Here is a tiny trained network, its code and every weight. The questions are about switching its units off for an input and a target symbol, where a switched-off unit gives its printed mean instead of its output.

import numpy as np


def w(rows, s, z=0):
    codes = np.array(rows[::2]) - 128.0
    scale = np.full(codes.shape[1], s)
    scale[-1] = z or s
    return codes * scale


def f(y):
    return y / 2 * (1 + np.tanh(0.7978845608 * (y + 0.044715 * y**3)))


def softmax(a):
    e = np.exp(a - a.max(-1, keepdims=True))
    return e / e.sum(-1, keepdims=True)


def log_softmax(a):
    a = a - a.max(-1, keepdims=True)
    return a - np.log(np.exp(a).sum(-1, keepdims=True))


def net(x, mask):
    ids = ['γεζμξσψ'.index(c) for c in x.split()]
    T = len(ids)
    res = E[ids] + P[:T]
    q, k, v = (res @ M[0].T for M in (Q, K, V))
    z = softmax(np.where(np.tri(T) > 0, q @ k.T / 3**0.5, -1e9)) @ v
    res = res + np.where(mask[0], z, O[0][:, -1]) @ O[0][:, :-1]
    y = f(res @ A[0][:, :-1].T + A[0][:, -1])
    res = res + np.where(mask[1:9], y, B[0][:, -1]) @ B[0][:, :-1]
    return log_softmax(res[-1] @ U[:, :-1].T + U[:, -1])


Q, K, V, O, A, B = {}, {}, {}, {}, {}, {}
E = w([
[119,151,6,187,161,88],'γ',
[181,146,196,113,62,12],'ε',
[184,145,123,154,217,132],'ζ',
[157,159,123,63,81,140],'μ',
[132,49,203,117,206,135],'ξ',
[140,226,181,151,142,130],'σ',
[94,86,193,173,225,153],'ψ',
],0.017)
P = w([
[23,151,102,84,35,191],'0',
[114,173,243,150,88,192],'1',
[129,184,208,113,126,167],'2',
[188,214,169,65,114,113],'3',
[166,193,160,96,189,115],'4',
[182,197,195,97,141,25],'5',
[170,212,141,87,211,89],'6',
[169,206,174,57,177,61],'7',
[139,174,189,85,234,52],'8',
[136,178,199,74,223,36],'9',
[145,213,136,55,254,112],'10',
[143,194,177,68,250,52],'11',
],0.0074)
Q[0] = w([
[219,129,141,133,82,155],'H1',
[89,151,96,132,179,96],'H1',
[102,26,73,178,1,184],'H1',
],0.0082)
K[0] = w([
[130,81,134,200,144,180],'H1',
[27,166,152,129,53,134],'H1',
[219,247,255,145,195,141],'H1',
],0.0074)
V[0] = w([
[130,70,32,249,200,104],'H1',
[18,254,52,118,35,94],'H1',
[164,97,239,127,237,242],'H1',
],0.0068)
O[0] = w([
[2,107,58,198,100,37,160],'H1',
[61,234,45,43,76,110,254],'H1',
[156,181,153,202,198,174,54],'H1',
],0.0085,0.004)
A[0] = w([
[175,173,174,108,184,161,37],'N1',
[112,99,66,185,184,75,219],'N2',
[56,144,165,127,89,254,175],'N3',
[135,160,211,92,180,86,228],'N4',
[73,176,95,149,145,50,251],'N5',
[230,116,174,181,121,158,82],'N6',
[120,177,63,132,87,131,217],'N7',
[77,213,159,103,152,152,144],'N8',
],0.0095,0.0028)
B[0] = w([
[56,122,64,102,101,36,205],'N1',
[118,103,186,231,101,245,180],'N2',
[48,31,128,199,156,21,143],'N3',
[177,236,84,132,139,184,236],'N4',
[253,100,150,69,144,122,249],'N5',
[13,117,55,2,135,156,194],'N6',
[153,66,200,168,122,46,194],'N7',
[159,82,68,227,66,30,190],'N8',
],0.0062,0.014)
U = w([
[234,29,121,131,143,137,209],'γ',
[176,207,230,177,55,221,198],'ε',
[185,201,166,208,155,186,191],'ζ',
[68,1,49,91,65,88,1],'μ',
[132,88,113,17,228,111,195],'ξ',
[86,229,29,158,115,71,60],'σ',
[113,122,194,187,172,84,87],'ψ',
],0.0064,0.0035)

Each question gives the input, a string of symbols that net reads in full, and the target symbol t.
The units are the heads (3 rows each of Q, K, V and O) and the neurons (one row each of A and B). Each row of codes is followed by its name. A weight is (code - 128) times the scale printed after its matrix; where a second scale follows, it is the last column's (O, A, B and U).
mask holds one flag per unit, heads first, then neurons. A switched-off unit (its flag False) gives its mean, the last column of its rows in O or B, instead of its output. The means were averaged over made-up inputs and are rounded, as every weight is.
A unit's drop is (log p(t) with every unit on - log p(t) with that unit switched off) / (log p(t) with every unit on - log p(t) with every unit switched off).
The circuit of an input: a set's keep is (log p(t) with only the set's units on - log p(t) with every unit switched off) / (log p(t) with every unit on - log p(t) with every unit switched off). Starting from all 9 units, units are removed one at a time, each time the one whose removal leaves the highest keep (on an exact tie, the one counted first), for as long as the keep stays at least 0.8.
units of the circuit, in order: the units of the circuit, biggest drop first
unit that matters most: the unit with the biggest drop
k most important neurons: the k neurons with the biggest drops, biggest first
drop of u: that unit's drop, to one decimal
input ξ σ ε σ σ ψ ξ ξ ξ γ ζ, target ζ: units of the circuit, in order : H1, N2, N6
input γ ξ ξ σ ψ ξ ζ, target μ: units of the circuit, in order : H1, N4
input ζ ξ μ σ, target σ: unit that matters most : H1
input ξ σ ξ ψ σ ξ ε ξ ζ ε, target ξ: 4 most important neurons : N6, N8, N2, N1
input ζ γ σ γ σ γ ε γ μ ε ζ ζ, target γ: 4 most important neurons : N5, N2, N6, N1
input ξ σ σ, target σ: 3 most important neurons : N1, N6, N5
input ξ ψ σ ξ σ ζ ξ γ ψ ζ ψ ε, target ζ: 3 most important neurons : N4, N1, N6
input γ ζ ξ σ ψ σ ε, target μ: units of the circuit, in order : H1, N4
input ξ σ σ ψ ξ μ, target ξ: 3 most important neurons : N6, N8, N2
input σ ζ σ μ ψ, target σ: 2 most important neurons : N5, N1
input ξ ζ ξ ζ, target ξ: 3 most important neurons : N6, N8, N1
input μ μ ξ ψ ξ γ ψ ζ μ ε ξ ψ, target σ: 2 most important neurons : N5, N8
input ε ζ ξ ψ ζ ψ ε γ, target ξ: 3 most important neurons : N8, N4, N2
input ξ μ ε ψ ζ γ ξ, target ζ: unit that matters most : N6
input γ ψ σ μ, target μ: 2 most important neurons : N4, N7
input ψ ξ σ ξ γ ξ σ ξ ε, target ε: 2 most important neurons : N1, N6
input γ ξ σ ε σ ζ ζ ξ ε, target μ: drop of N6 : -0.1
input ψ γ ξ ζ ψ ε, target ε: drop of H1 : 0.0
input ξ σ ξ γ ξ ζ μ ψ ξ ζ, target ζ: drop of N2 : 0.2
